Below is a small trained network, with its code and all its weights. Each question gives an input and a class and asks what happens when units are switched off, that is, made to give their printed mean instead of their output.

import numpy as np


def w(rows, s, z=0):
    codes = np.array(rows[::2]) - 128.0
    scale = np.full(codes.shape[1], s)
    scale[-1] = z or s
    return codes * scale


def f(y):
    return np.maximum(y, 0)


def log_softmax(a):
    a = a - a.max(-1, keepdims=True)
    return a - np.log(np.exp(a).sum(-1, keepdims=True))


def net(x, mask):
    res = np.array(x, float).reshape(1, 5) / 4 @ E
    y = f(res @ A[0][:, :-1].T + A[0][:, -1])
    res = res + np.where(mask, y, B[0][:, -1]) @ B[0][:, :-1]
    return log_softmax(res[-1] @ U[:, :-1].T + U[:, -1])


A, B = {}, {}
E = w([
[127,128,129],'x0',
[198,177,177],'x1',
[129,128,128],'x2',
[104,141,24],'x3',
[15,254,91],'x4',
],0.011)
A[0] = w([
[97,148,96,31],'neuron 1',
[167,160,116,5],'neuron 2',
[206,104,165,175],'neuron 3',
[99,185,204,62],'neuron 4',
[163,77,120,182],'neuron 5',
[46,248,143,142],'neuron 6',
[41,231,163,149],'neuron 7',
[158,145,91,2],'neuron 8',
[184,120,141,97],'neuron 9',
[79,188,152,133],'neuron 10',
[168,148,60,162],'neuron 11',
[172,154,90,14],'neuron 12',
[116,119,163,72],'neuron 13',
[70,153,107,119],'neuron 14',
[134,55,156,133],'neuron 15',
[47,213,150,166],'neuron 16',
[142,173,156,77],'neuron 17',
[145,92,82,134],'neuron 18',
[188,121,136,85],'neuron 19',
[178,94,110,223],'neuron 20',
[122,157,161,31],'neuron 21',
[173,151,165,67],'neuron 22',
[147,95,62,94],'neuron 23',
[181,173,104,146],'neuron 24',
[99,129,96,30],'neuron 25',
[134,137,122,29],'neuron 26',
[194,54,74,187],'neuron 27',
[171,87,138,139],'neuron 28',
[33,124,164,112],'neuron 29',
],0.015,0.011)
B[0] = w([
[61,22,53,144],'neuron 1',
[244,234,29,128],'neuron 2',
[118,116,194,230],'neuron 3',
[131,222,150,162],'neuron 4',
[205,69,107,206],'neuron 5',
[40,161,110,250],'neuron 6',
[85,205,120,241],'neuron 7',
[63,230,17,128],'neuron 8',
[181,196,165,168],'neuron 9',
[104,197,92,191],'neuron 10',
[115,9,100,169],'neuron 11',
[226,77,210,129],'neuron 12',
[170,59,59,133],'neuron 13',
[98,182,72,178],'neuron 14',
[169,87,118,196],'neuron 15',
[75,205,127,234],'neuron 16',
[110,172,149,143],'neuron 17',
[201,105,108,164],'neuron 18',
[155,182,172,164],'neuron 19',
[157,69,176,219],'neuron 20',
[193,202,187,132],'neuron 21',
[180,170,189,152],'neuron 22',
[200,94,75,156],'neuron 23',
[113,80,225,160],'neuron 24',
[58,38,51,138],'neuron 25',
[189,90,161,128],'neuron 26',
[223,67,101,236],'neuron 27',
[142,132,173,193],'neuron 28',
[46,101,92,173],'neuron 29',
],0.012,0.017)
U = w([
[183,9,190,232],'0',
[103,143,131,252],'1',
[239,52,90,76],'2',
[99,104,78,52],'3',
[192,67,240,32],'4',
[153,200,173,20],'5',
],0.012,0.011)

Each question gives the input, the list of numbers given to net, and the class t.
The units are the neurons (one row each of A and B). Each row of codes is followed by its name. A weight is (code - 128) times the scale printed after its matrix; where a second scale follows, it is the last column's (A, B and U).
mask holds one flag per neuron, in row order. A switched-off neuron (its flag False) gives its mean, the last column of its row in B, instead of its output. The means were averaged over made-up inputs and are rounded, as every weight is.
A unit's drop is (log p(t) with every unit on - log p(t) with that unit switched off) / (log p(t) with every unit on - log p(t) with every unit switched off).
The circuit of an input: a set's keep is (log p(t) with only the set's units on - log p(t) with every unit switched off) / (log p(t) with every unit on - log p(t) with every unit switched off). Starting from the 12 units with the biggest drops (on a tie, the unit counted first), units are removed one at a time, each time the one whose removal leaves the highest keep (on an exact tie, the one counted first), for as long as the keep stays at least 0.8.
units of the circuit, in order: the units of the circuit, biggest drop first
unit that matters most: the unit with the biggest drop
top k neurons: the k neurons with the biggest drops, biggest first
drop when u is switched off: that unit's drop, to one decimal
input [-2,4,8,-1,-5], class 4: top neuron => neuron 9
input [7,5,-4,-3,-6], class 4: units of the circuit, in order => neuron 9; neuron 3
input [-6,-5,5,1,-4], class 2: units of the circuit, in order => neuron 27; neuron 24
input [3,-6,6,3,7], class 3: top 3 neurons => neuron 1; neuron 25; neuron 29
input [0,-3,-3,2,0], class 2: units of the circuit, in order => neuron 3; neuron 6
input [-5,4,7,-4,-8], class 4: top 2 neurons => neuron 9; neuron 19
input [1,-4,3,1,7], class 3: top 4 neurons => neuron 1; neuron 29; neuron 25; neuron 3
input [6,0,8,4,-3], class 2: top 3 neurons => neuron 27; neuron 23; neuron 3
input [3,-7,4,4,8], class 3: top 2 neurons => neuron 1; neuron 25
input [-3,-1,6,3,6], class 3: top 2 neurons => neuron 1; neuron 3
input [-3,-4,-3,2,8], class 3: top 4 neurons => neuron 1; neuron 25; neuron 29; neuron 3
input [4,-1,6,5,-4], class 2: top 2 neurons => neuron 27; neuron 23
input [-1,-4,8,2,-4], class 2: drop when neuron 24 is switched off => 0.2
input [-7,4,3,-2,-2], class 4: unit that matters most => neuron 11
input [-7,-2,-4,5,7], class 3: drop when neuron 11 is switched off => 0.2
input [-6,0,-5,4,6], class 3: drop when neuron 27 is switched off => -0.5
